[[ -3  52 -15 -22 -12  -5]
 [  0 -16  -4  12   4  -1]
 [  6 -31  -4  25  17   3]]	3

[[  6 -51   6 -43]
 [ 24  10  -6  40]
 [-11  -7   2 -21]]	-21

[[ -4 -26 -14  15  50  28]
 [ -9 -34  -8  37  14  20]
 [  1 -32  -1  22  25   7]]	7

[[ -8  19 -21 -22 -36  -9]
 [ -6 -57 -26 -54  57  13]
 [ 33 -33 -19 -61  12  15]]	15

[[ 49  58 -18 -23  -8 -16 -19]
 [ 44  17 -37 -10 -18 -21   0]
 [ 54  28  -6 -33  -9 -31 -10]]	-10

[[-28  30 -46 -11  26 -11   7]
 [ -7  27  33 -14  28 -21   8]
 [ -2  18   2 -30  11 -54  22]]	22

[[ 18  -4   6 -11  51]
 [  9 -10  23  -6  10]
 [-23 -17  20  28  11]]	11

[[ -1  -2  -5   1   2 -27]
 [  0   1   6   0  -1  50]
 [  1   3 -43  -2   2  -5]]	-5
---
38  49  40  82  31  17  10 -> 82, 82
 39  225  201   61  140 -> 201, 225
-16   14  -15  -26   27 -> -15, 27
113    7  223  129  203   97   64 -> 129, 223
 630   582   838   719   754  -690   623 -> 719, 838
 489   701   856  -145  -513   558  -545 -> -145, 856
-533   807   371   321   962 -> 371, 962
8965  2255  7063  8742  2850  5878  7400 -> 8742, 8965
 374   256  -493   295   977  -631  -448 -> 295, 977
 19  222  232  240  767 -> 232, 767
---
[-15.7  -7.9   0.8 -13.4  18.1] ⇒ -13.4

[[ 0.07 -0.21  0.03  0.12 -0.05  0.19  0.01]
 [-0.02  0.20 -0.03 -0.16  0.22  0.02 -0.05]
 [ 0.18  0.22  0.09  0.04 -0.03 -0.22 -0.22]] ⇒ -0.22

[-0.09 -0.17  0.13  0.08] ⇒ 0.13

[[-12.9 -10.5  -4.3  -5.6  13.6  18.9]
 [ -6.3 -14.8   6.1 -11.4  -4.7   1.1]
 [ -7.6  -3.5  -8.3  -7.7   6.7   9.6]] ⇒ 6.7

[  98.31   -9.24  -16.65 -178.13] ⇒ -16.65

[ -31.605 -116.849   90.370  127.679   71.245  -39.814] ⇒ 71.245

[[ -54.40  -57.21  -81.06  122.32   76.76  -19.29]
 [ -46.90 -152.01   97.06   84.96   -6.68  -72.16]
 [ -61.27  103.51  -91.43  109.52   13.70   20.67]] ⇒ 13.70

[ 0.14  0.00  0.19 -0.10 -0.02] ⇒ -0.10

[ 0.063 -0.143 -0.017  0.104] ⇒ -0.017
---
[-59  41  50   3 -35  63] gives 50

[[  3  32 -10  -7  14]
 [ 12  29 -19  -3  30]
 [ 64   9  25  40   0]] gives -10

[[  3  42  -2   4]
 [-60 -35  29   6]
 [ 18  45  12  59]] gives -2

[[-10   5 -38 -26  34 -31   1]
 [-36 -32  -5  10  53 -59   8]
 [-15 -25   6  -5  56 -14  43]] gives -38

[  3 -18  -7  -4  62] gives -7

[  6  65 -39   2 -22  22] gives -39
---
[3185 7720 1474 3683 8140] --> 8140, 3185

[[ 570 -824 -554 -149  797]
 [  23  985 -809 -427  212]
 [-279  955 -580  582  315]] --> 797, -279

[2079 8321 3821 4141] --> 4141, 2079

[[191  81 162 136 152 222]
 [179  61 194 103  97 170]
 [177  52 188 105  97 184]] --> 222, 177

[ -8  32   4 -13 -29   1 -20] --> -20, -8

[ 49 -13 -42 -21  39 -10] --> -10, 49

[[-603   70 -123 -250  989]
 [-845 -418   74 -509   73]] --> 989, -845

[[-123  949  570  -50 -961]
 [ 196 -739   41 -680 -304]] --> -961, 196

[[7093 4033 6626 4383 3395 5108]
 [7055 6560 5465 3238 9298 5167]
 [6670 3632 5172 9296 5033 5364]] --> 5108, 6670
---
[[-7, 3, 15, -15],
 [-4, 61, -65, 10],
 [2, -18, -60, 34]] -> -60

[-66, -51, -5, -36] -> -5

[-53, 38, -61, -4] -> -61

[9, -14, 5, 51] -> 5

[-43, -56, -30, -49] -> -30

[40, 65, 42, 21] -> 42

[30, 43, -24, 62] -> -24

[-16, 10, -9, -62] -> -9

[[-55, -17, 21, -12],
 [-61, 16, -15, 35],
 [-34, 25, -3, 47]] -> -3
---
[[ 25  -7  12  -8]
 [ 22  21 -64  21]] -> 22

[[-38  30 -12  41 -49]
 [ -5 -46 -24 -14  27]
 [ -8  11 -22  18  53]] -> -5

[[-10 -51 -41  -4 -13]
 [  5  11 -34 -11   7]
 [ -2  36  26 -12  32]] -> 5

[[ -8   5  37 -12 -18]
 [-21 -55 -30 -21 -14]
 [  9 -18 -13  -7  10]] -> -21

[[ 50   9  10 -12]
 [ 29  -5  22   9]
 [ 45   8  12 -12]] -> 29

[[19 35 58 32  3 35  7]
 [ 0  0 -1  0 -1  1 -1]] -> 0
